In the rows, zero is written as 128.
Here are made-up elements, facts about them, and rows of numbers that follow some of those facts. Name the element behind each unnamed row.

Named rows:
[126 119 112 123 103 160 127 160 136 133 133 132 126 114 131 153 124 119
 130 131 114 134 134 123 122 126 117 131 132]: <721>
[129 123 136 127 100 158 119 110 124 133 129 116 126 129 124 130 125 114
 139 142 109 127 128 135 123 138 125 131 126]: <570>
[127 104 119 126 151 140 130 157 138 146 118 125 136 115 149 114 115 170
 107 123 139 147 122 103 129 119 109 107 130]: <495>
[114 178 142 134 108 129 106 108 165 107 147 169 107 152  92 160 144  22
 128 109 128  84 140 149 148  84 204 172 107]: <976>
[129 131 135 128 154 108 130 126 129 132 122 139 125 128 126 129 131 128
 129 131 133 122 129 139 113 112 133 127 132]: <545>
[122 120 134 121 150 123 144 169 147 131 119 148 135 122 128 128 129 154
 109 117 151 125 134 130 128 123 141 126 141]: <287>
[127 125 111 118 138 127 130 149 153 134 127 142 125 118 137 124 129 127
 105 119 133 135 126 117 123 114 134 124 127]: <147>
[138 130 138 116 122 123 127 131 126 123 125 109 120 138 135 111 133 136
 106 122 133 142 124 128 119 144 137 123 121]: <1021>
[134 118 143 113  93 151 132 134 125 121 128 106 127 134 124 123 125 136
 124 133 120 141 133 139 128 157 134 126 130]: <110>
[134 134 130 125 125 108 136 115 125 122 133 129 122 134 115 124 120 146
 135 130 133 138 133 121 123 128 112 130 138]: <458>
[132 119 152 117 119 120 130 133 136 123 131 106 120 140 126 113 127 144
 118 125 118 136 133 136 123 131 121 129 124]: <28>
[133 127 119 131 119 115 131 105 117 124 136 114 131 134 122 126 134 131
 135 129 128 117 125 130 150 141 130 119 121]: <608>
[124 118 131 126 147 122 134 168 138 141 122 142 122 121 137 138 132 141
 111 122 137 123 134 132 111 111 128 127 131]: <793>
[126 128 142 119 139  98 151 110 164 144 119 158 133 129 109 106 130 155
 117 130 161 124 127 123 138 105 142 112 149]: <878>
[135 114 115 125 125 159 121 129 121 133 126 112 140 114 137 135 124 141
 154 149 101 144 123 132 114 123  85 117 131]: <1301>
[137 144 109 123 147 121 127 122 132 125 127 136 127 126 128 125 130 113
 122 129 137 139 121 123 126 108 133 123 130]: <996>
[127 132 120 131 132 113 124 127 125 130 133 135 124 123 123 136 122 128
 142 134 121 131 131 125 116 116 107 135 131]: <812>
[122 131 142 137 121 126 127 109 125 125 126 123 128 134 123 120 128 140
 136 129 130 131 129 119 130 131 117 136 135]: <1009>
[113 157 119 118  98  83 131 116 150 113 142 182 108 150  90 140 118  45
 118 101 143  72 145 147 163 138 252 154 124]: <698>
[123 119 105 130 116 117 136 162 129 131 136 137 131 117 133 140 130 138
 119 116 127 120 132 122 143 144 133 124 131]: <111>
[127 132 135 127 124 114 127 118 123 121 126 128 124 132 119 116 122 136
 135 131 121 133 131 133 119 140 129 136 136]: <900>

Facts:
φ: is of sort; Ω: belongs to class; Ξ: refers to
[<1009> <1034> <1196> <1239> <1303> <1332> <179> <18> <340> <478> <534> <570> <608> <632> <646> <758> <838>] φ midrek
[<1014> <1021> <1059> <110> <1138> <144> <28> <501> <509> <624> <6> <781> <827> <919>] φ miplor
[<1031> <1040> <1063> <111> <1150> <1255> <1347> <1359> <147> <150> <156> <164> <214> <287> <373> <410> <495> <508> <55> <564> <631> <666> <687> <696> <717> <721> <793> <796> <816>] φ grefos
[<1041> <1061> <1069> <1161> <1162> <1242> <1250> <175> <21> <339> <477> <594> <641> <68> <83> <857> <976> <999>] φ tromal
[<1060> <1117> <1206> <1221> <126> <1276> <1343> <406> <458> <482> <492> <551> <577> <620> <680> <690> <69> <700> <716> <736> <785> <830> <897> <900> <977>] φ bustik
[<1170> <1185> <1245> <1290> <1301> <1315> <217> <252> <260> <311> <405> <491> <518> <545> <698> <723> <801> <804> <812> <836> <878> <903> <996>] φ nezo
Ω c <- <1009> <1034> <1150> <1170> <1185> <1242> <1332> <217> <21> <28> <458> <508> <509> <518> <620> <631> <687> <723> <781> <812> <836> <900> <903> <976>
Ω d <- <1014> <111> <1206> <1221> <1255> <1276> <1347> <144> <252> <478> <501> <577> <608> <624> <632> <666> <68> <698> <69> <801> <827> <838> <857> <897> <999>
Ω a <- <1021> <1040> <1063> <1138> <1239> <1303> <1315> <147> <164> <175> <339> <373> <406> <410> <482> <495> <55> <564> <641> <690> <6> <717> <736> <804> <830> <977> <996>
Ω b <- <1031> <1041> <1060> <1069> <1117> <1196> <1245> <1290> <1343> <1359> <150> <156> <179> <18> <287> <311> <405> <545> <594> <696> <700> <716> <793> <816> <878> <919>
Ω e <- <1059> <1061> <110> <1161> <1162> <1250> <126> <1301> <214> <260> <340> <477> <491> <492> <534> <551> <570> <646> <680> <721> <758> <785> <796> <83>
<1009> Ξ: <1242> <69>
<1014> Ξ: <1009>
<1031> Ξ: <827> <83>
<1040> Ξ: <1059> <878>
<1059> Ξ: <594>
<1063> Ξ: <632>
<1117> Ξ: <690> <69>
<111> Ξ: <410>
<1138> Ξ: <1359>
<1150> Ξ: <69>
<1161> Ξ: <827>
<1170> Ξ: <69>
<1185> Ξ: <1242>
<1206> Ξ: <252>
<1221> Ξ: <477> <827>
<1245> Ξ: <477> <666> <373>
<1250> Ξ: <1242> <410> <641>
<126> Ξ: <564>
<1301> Ξ: <1290>
<1303> Ξ: <287>
<1315> Ξ: <1242> <69>
<1332> Ξ: <594> <838>
<1343> Ξ: <1242> <410>
<1347> Ξ: <804>
<144> Ξ: <495>
<147> Ξ: <179>
<156> Ξ: <252>
<164> Ξ: <477>
<175> Ξ: <1242>
<18> Ξ: <1242> <897>
<217> Ξ: <631> <518>
<252> Ξ: <1242>
<311> Ξ: <1206> <1242> <793>
<373> Ξ: <69>
<405> Ξ: <717>
<406> Ξ: <458> <716>
<410> Ξ: <1242> <641>
<458> Ξ: <1242> <69>
<478> Ξ: <1242> <147>
<482> Ξ: <156>
<491> Ξ: <723> <1242> <804>
<492> Ξ: <977> <69> <796>
<501> Ξ: <1242>
<509> Ξ: <1161> <1242>
<518> Ξ: <716>
<534> Ξ: <287> <69> <716>
<551> Ξ: <252>
<564> Ξ: <482>
<570> Ξ: <631> <373>
<577> Ξ: <1242> <796> <406>
<594> Ξ: <458> <1242>
<620> Ξ: <1250> <410>
<631> Ξ: <179> <977>
<632> Ξ: <1250> <666>
<641> Ξ: <1242>
<646> Ξ: <1060>
<666> Ξ: <458>
<680> Ξ: <156> <1303>
<687> Ξ: <1069> <1242>
<690> Ξ: <1069> <1242> <641>
<696> Ξ: <1170>
<6> Ξ: <482>
<716> Ξ: <477> <69> <804>
<717> Ξ: <1242>
<721> Ξ: <838> <1221>
<723> Ξ: <252>
<736> Ξ: <1242> <69>
<758> Ξ: <111> <252>
<781> Ξ: <509>
<793> Ξ: <1315>
<804> Ξ: <179>
<812> Ξ: <594> <458>
<816> Ξ: <1242>
<827> Ξ: <1242>
<838> Ξ: <458>
<83> Ξ: <641>
<857> Ξ: <977>
<903> Ξ: <1359> <69>
<976> Ξ: <698>
<977> Ξ: <1242>
<999> Ξ: <482> <1162> <897>

Name these rows:
No name comes twice in this set of rows, the named rows included.
[124 134 122 151 119 131 117  91 128 133 138 127 137 121 127 135 144 111
 140 131 117 111 123 121 154 118 120 126 115] | <857>
[111 123 150 137 103 177 129 102 156 140 121 143 149 128 120 120 132 127
 139 129 132 121 126 121 162 118 144 129 140] | <477>
[138 134 134 121 155 153 127 171  86  96 121  92 131 146 152 126 127 120
 115 115 126 141 126 146 112 167 149 137 113] | <6>
[139 115 117 134 113 121 131 131  83 128 136  82 130 125 146 132 132 166
 129 133 115 146 126 124 123 169  78 112 120] | <144>
[133 141 144 134 151 118 127 129 119 116 123 118 127 134 129 133 142 124
 133 131 131 126 125 147 108 123 122 134 123] | <18>
[135 144 115 125 130 117 120 106 110 128 126 124 116 131 134 124 129 118
 121 133 132 139 123 122 103 138 128 130 124] | <736>
[133 126 131 121 122 159 127 141 108 112 125 113 134 132 126 131 115 117
 149 132 113 133 129 149 122 146 136 133 130] | <680>
[141 118 125 119 159 187 123 181 101  92 127  94 143 142 138 139 106  96
 157 124 100 128 129 165 136 143 141 131 117] | <126>
[128 130 132 130 120 109 120 109 117 125 129 120 121 129 125 122 124 128
 140 134 114 134 129 130 106 138 117 137 133] | <620>
[122 128 156 126 138 112 135 106 139 135 117 139 130 137 119 110 133 146
 122 130 152 122 129 131 134 128 139 122 134] | <179>
[133 141 128 128 145 130 129 121 123 119 122 125 131 137 134 117 130 122
 119 121 148 135 120 124 132 136 136 126 124] | <1303>
[137 133 133 117 115 115 121 113 125 130 129 110 112 134 132 113 133 131
 102 133 127 146 127 126 107 142 125 126 114] | <1138>

Now the same elements, written a new way:
Some elements and their rows:
[ 89  83 148 138 141 157  84 143 114 125 149 148 109 151  94 127 127 108
  95 118  97 178 140 105  99 118]: <1221>
[138 117 116 112 127 119 138 122 131 127 132 132  93 143 127 112 124 127
 138  69 112 119  96 141 155  96]: <260>
[151 124 159 172 106 166 130 192 161  91 119  97 191 152  96 161 143 122
 109 169 154 123 165 142 146 113]: <179>
[145 104 112 132 149 130 141 113 191 111 116 161  87 165 130 150 139 134
 133  39 127 100 101 176 142  91]: <1021>
[104 128 138 149 142 146  76 124 139  88  98 122 149 166 114 110  90 147
 134 123 102 183 167 118 117 107]: <1245>
[ 78  87 140 121 127 143  58 142 113 130 123 149 100 145  88 126 121 102
 101 113  85 198 152  90  90 137]: <577>
[ 80  78 175 219 131 140 171 173 118 162 227 102  98 151 140 208 126  64
  62 194 178 100 119 191  85 117]: <1242>
[ 69 101 135 153 135 100 111  99 122 164 157 150  81 152 140 165  85 111
  81 139 135 175 169 151  78 125]: <175>
[154 132 146 146 130 160 145 196 130 109 141 129 130 136 110 148 141 135
 129 189 162 128 133 129 100 119]: <796>
[ 95 112 122 107 123 137  65 149 125 135 120 162 108 150  88 139 137 114
 110 113  68 187 162 111  79 123]: <492>
[ 92  92 137 137 120 119  95 119 147 147 140 174 108 152 120 144 123 111
  63 131 130 190 149 132  80 116]: <690>
[122 116 120 114 137 123 131 125 110 147 159 171  96 143 107 135 152  93
 106  53  90 125 108 137 151 117]: <785>
[124 134 131 143 127 127 100 169 147 106 115 114 128 165 110 155 135 130
 140 137 101 139 154 143 109 102]: <518>
[143 155 157 188 121 156 145 202 154 100 131 118 165 151 118 192 138 137
 152 158 160 107 171 131 139 145]: <287>
[160 146 127 112  74 102 118 166 182 141  91 125 153 130 107 184 149 131
 141 137 140 123 175 156 142 124]: <1303>
[ 95  68 142 138 143 162  88 163 162 116  94 115 108 157 101 138 123 130
 143 107 119 150 131 114  91 121]: <1014>
[104  88 150 156 123 129 104 122 145 126 108 114 134 151 139 114  88 131
 111 128 157 169 152 123 122 124]: <405>
[127  89 141 103 117 142  98 151 123 118 100 122 146 125 107  76 120 124
 105 151 139 177 134  90 111 117]: <632>
[125  99 131 162 161 154 135 119 172 100 106 132 118 174 123 138 124 136
 141  40 120 105 110 146 160  97]: <919>
[120  93 152 135 113 136 132 164 115 142 135 142 122 115 127 122 113 132
 134 155 192 156 133  86 106 150]: <111>
[147 130 140 159 148 136 151 124 147 110 149 125 130 154 133 119 119 131
 126  67 131 105 117 150 177 106]: <1290>

Which element is each row?
No name comes twice in this set of rows, the named rows included.
[ 70 103 163 195 160 142 122 117 105 125 181 124 102 174 129 154  86 105
  82 128 131 161 152 151 105 120] | <594>
[ 98  51 147 159 149 165 109 166 156 116 125 109 104 149 102 142 126 115
 113 130 162 136 106 133  94 119] | <827>
[115 117 135 156 125 139 113 150 158 127 164 153 123 157 101 184 150 107
  85 145 115 148 154 167  95 104] | <977>
[ 86 109 152 161 137 146  68 129 134 115 123 156 136 166  92 137 110 119
  91 125  99 195 171 108 111 127] | <1117>
[120  91 123 127 152 145 130 137 148 104 119 132  95 154 106 132 143 126
 155  37 117 101  91 129 154 109] | <624>
[151 133 127 105 146 130 127 117 138 111 122 191 115 141 143  87 102 164
 116 125 151 172 140 114 112 115] | <1040>
[ 81  45 144 138 137 145  93 162 160 131  89 126  92 147 106 128 111 122
 132 118 146 162 132 111  77 126] | <501>
[162 121 121  72 116 124 128 120 128 119 108 149 121 129 116  78 142 134
 130  73 107 136 117 115 165  95] | <646>
[157 155 154 186 152 166 143 182 137  81 141 129 162 170 122 154 135 144
 132 144 149 116 148 133 143 116] | <1359>
[149 140 135 142 132 139 136 158 151 110 124 164 125 150 128 150 126 151
 127 172 159 142 153 145 106 118] | <147>
[ 92  93 146 147 106 111  87 124 150 141  95 113 130 149 131 121  86 135
 128 132 151 190 165 102 108 138] | <311>
[ 83  74 141 124 123 119  94 116 127 159 135 174 106 136 120 113 119 116
  70 118 122 198 139 101  88 126] | <620>
[133 134 138 130 129 149 101 173 124  95 107 138 127 142 107 131 126 142
 164 151 120 153 154  93 110 145] | <1347>
[ 94 116 130 142 165 120 131 106  84 135 187 138  72 156 124 151 112 101
 125  47  86 113 122 134 158 126] | <68>
[102 113 128 107  85  93  97 153 139 178 110 162 105 129  93 198 153 103
 140  77  90 140 171 117 114 161] | <680>

Now the same elements, written a new way:
Named rows:
[ 95 186 126 123 119 143 122 122 120 155 131 138 128 131  88 126 155 144
 136 144 134 127 151 142 128  84 166 108 105 100 149  77 151 110  80 178
 101 138  98 138 127 101 127 149 179 159 132 125 117]: <1343>
[152 110 146 161 134 116 116 151 122 138 110  97 134 145 148 102 108 136
 130 140 190 126 127 104 150 157 131 147  89 127 129 130  76 109 194 137
 131 132 160 178 119 150  87 105 158 155 100 115 133]: <698>
[137 125 137 126 140 145 156  84 132 153 107 139 147 135 141 105 120 127
 151 121 115 123 100 155 132 140 103 133 123 117 117  77 102 109 137 142
 120 165 120 150 165 120 134 114 108 146 126 143 127]: <1221>
[115 120 164 105 116 189 166 146 141 142 122 118  89 143 129 108 123 123
 172 127 124  95 169 114 141  90 100 126 121 152 117 136 160 102 141 117
 157 154  72 119 189 145 154 125 129  92  93 152 161]: <1117>
[ 82 187 178  78  81 161 160 148 115 146 111 126  82 168 120 105 162 130
 168 159 147  77 182 136 154  53 149 115  94 194 177 131 159  91 123 148
 135 157  37 100 158 180 140 164 198 104  94 133 144]: <1315>
[163 126 117 138 129 134 121 131 134 107 116 114 193  77 132 104 162 137
 162 103 133 134 124 165  86 117 115 122 144 117 105 108 106 110 106  75
 118 117 110 130 117 128 179 104 114 126 122 121 116]: <646>
[114 101 113 153 161 102  72 143 114  96 150 142 108 128 112 163 105 131
  57 117 102 148 128  86 146 167 115 134 174 119 118 189 150 149 131 118
 144  85 178 125  80 146 118 122  57 100 159 113 144]: <339>
[115 182 122 142 123 144  93 142 128 121 130 115 174 104  98  95 188 162
 157 125 133 123 170 157 109  77 172  99 126  79 144  69 136  93  83 143
  86 119 101 146  99 112 165 142 155 134 129 124 125]: <18>
[143 120 129 114 133 149 162 115 134 154 116 135 142 102 127 118 138 105
 145 118 134 136 109 150  99 123 123 140 125 130 114 114 113 140 111  98
 130 143  93 108 145 111 151 115 128 141 113 119 106]: <680>
[155  98 150  76 197 196 178 151 122 131 114 112 118  90 141  74 124  84
 149 101 157 121 149 121  72 121 203 187 145  65 141  87 102 194 152 123
  72 152  53  41 140  68 189 143  81 136  81 113 122]: <156>
[128 110 133 106 143 161 167 105 113 153 101 124 140  99 129 122 132  79
 138  92 125 133 112 157 111 121 134 151 138 114 127  83 114 151 119 115
 105 155  78  99 144 134 162 110 100 146  95 129 128]: <482>
[124 110 126 157 130 114 106 154 109 118 128 104 133 127 129 138  99 110
  99 119 149 134 140 101 145 148 128 139 135 130 128 162 110 137 161 112
 133 104 154 141  92 171  97 113 130 124 112 101 153]: <55>
[140 114 119 154 136 107 110 159 127 122 134 107 150 127 126 133 117 126
 115 137 158 131 121 101 119 153 122 138 129 133 122 175 105 142 166  99
 155  91 167 146 107 146  90 116 140 127 122 101 125]: <508>
[169 124 139 175 157 121  75 152 132 104 126  87 182 115 141  83 138 167
 133 108 182 130 138 125 115 152 126 137 127  93 108 119  81  83 167 104
 117 104 168 178  84 144 133 103 105 121 122 116 135]: <608>
[168 113 152  70 167 171 188 151 123 149  93 100 139  91 145  77 159  87
 168 112 193 113 132 133  52 118 198 187 118 107 153  89  83 176 157 106
  95 153  40  45 140  94 172 132 125 153  64 111  81]: <723>
[153  98 109 130 104  64 123 141 152 112 166 122  66 141 152 205  89 122
  62 116 138 160 101  80 131 177 129 134 113 164 129 191 144 152 133 149
 156  95 197 119 109 107  68 136 131 117 163 161 115]: <28>
[105 116 180  72 105 191 182 143 129 119 118 130  72 168 150 103 117 108
 174 126 101  69 165 124 156  89  85 128 142 199 130 177 170 114 162  96
 166 155  52  85 192 195 163 142 109  51  96 148 180]: <373>
[142 119 124 160 132 112 116 158 127 142 125 100 147 117 110 141 125 125
 116 126 181 140 120 106 112 145 116 138 118 132 116 160 107 119 149 108
 159  99 153 155 104 146  87 105 142 140 121 109 113]: <900>
[143 118 150 163 148 120 109 141 127 144 121 110 136 140 131 112 107 146
 109 129 179 135 122 104 140 156 118 142 105 116 119 138  88 100 166 136
 139 121 160 179 110 138  93 115 127 135 122 113 127]: <1276>
[129 124  97 139  80 121 163  88 124 154 101 133 176 120 131 144 142 101
 176 144  89 129  95 178 141 123  84 110 119 153 117  81 114 124 127 110
 141 154 135 158 176 150 116  94 168 170 114 143 121]: <812>
[158 129 119 145 141 141 122  91 136 113 111 121 204 105 145  79 150 149
 169 103 107 122 111 185 111 138 110 120 143  94 106  55  93  93 126 113
  99 144 132 160 135 126 179 105  89 131 132 145 135]: <632>

Rows to name:
No name comes twice in this set of rows, the named rows included.
[131 117 112 122 121 131 152 101 128 128 119 148 153 115 138 124 124 114
 147 135  94 135 100 156 123 128 105 125 143 141 108 125 122 152 116  95
 135 139 130 119 148 122 138 118 127 133 129 121 124] | <721>
[107 177 146 121 132 132 132  98 128 158 117 146 134 154 116 100 149 155
 139 141 138 115 124 147 134 115 144 118  99 117 145  85 120  94 112 177
 115 154 109 146 142 113 122 148 149 143 143 131 109] | <577>
[ 95 209 129 104  97 115 131 135 117 158 118 137 143 146  96 118 186 143
 151 172 155 109 146 153 113  79 182 111  86 140 177  95 133 105  97 170
 114 135  88 124 121 119 107 157 224 164 126 115  85] | <1185>
[130 128 156  96 110 162 167 133 137 143 113 131 107 132 131 119 135 122
 164 130 130 104 132 131 120 102  91 122 121 174 118 153 143 110 120  92
 170 146  76 111 170 140 149 128 135  98 107 135 129] | <492>
[130 120 198 125 128 158 135 168 148 129 124 103  76 178 144  93 102 158
 149 131 182  88 159  81 152 128  87 139 103 174 121 193 127  69 197 118
 183 136 113 152 160 171 111 129 122  70 107 139 152] | <69>
[137 114 108 118 124 137 157 103 131 132 120 136 161 116 131 128 131 106
 153 132  97 125 103 158 115 134 110 132 150 128 118 113 118 154 131  98
 136 136 127 113 155 119 137 119 115 136 125 128 117] | <631>
[146 132 103 158 111 131 121  62 137 113 110 131 210 114 146 100 142 147
 177 110  68 121  99 206 138 136  69  98 143 105  93  49 107  83 120 113
 113 157 151 194 152 140 166  92  93 138 146 158 144] | <838>
[ 66 210 136 108 112 126 118 115 108 160 124 151 127 140  81 124 176 139
 118 142 135 117 151 158 132  70 179 101 105 130 176  84 154 102  65 184
  99 137  77 119 105 135 125 167 187 144 139 122 111] | <977>
[ 83 192 142  94  73 145 153 114 139 158 128 157 120 167  97 130 169 150
 173 157  97  92 142 159 142  72  90  83 110 185 140 130 178  74  86 136
 166 144  86 139 178 150 128 151 177 103 141 150 120] | <458>
[118 201 175  70 164 147 145 142 116 156 109 134 118 148 124  49 178 148
 152 156 202 100 155 148  91  85 245 157  76  92 201  61  95 122 121 199
  57 165  39  80 118  76 150 187 177 166 100 112  75] | <252>
[ 51 213 115 105 141 100  73 101 109 115 157 193 104 154  70 152 170 161
  72 153  67 130 141 142 140  95 177  91 158 110 169 119 196 131  41 192
 100 114 115  95  85 107 136 192 116 121 193 120 107] | <641>
[135  92 117 132 103  71 119 131 138 113 157 121  56 139 152 207  75 109
  46 103 126 161 110  81 156 164 135 135 112 162 137 182 147 153 129 164
 135 106 179 118  98 135  78 132 124 120 153 163 146] | <1021>
[161 123 122 133 122 146 126 125 138 111 116 117 192  81 138  99 167 132
 173 100 124 129 126 171  90 114 112 121 147 123  98 102 113 110 108  71
 121 122 107 127 127 132 187 106 107 118 117 125 121] | <570>
[129 122 182  72  87 185 196 159 143 137 108 109  85 159 150  97 137 115
 207 144 145  67 160 125 132  86  83 133 108 213 137 170 151 100 174  88
 187 159  49  93 214 181 152 130 154  78  76 148 141] | <1170>
[144  83 116 144 109  82 114 141 151 112 169 114  48 138 151 200  68 127
  59 111 130 163 125  63 155 168 135 130 110 132 125 174 154 151 136 169
 136 105 196 134 112  98  76 128 132 125 156 169 146] | <919>

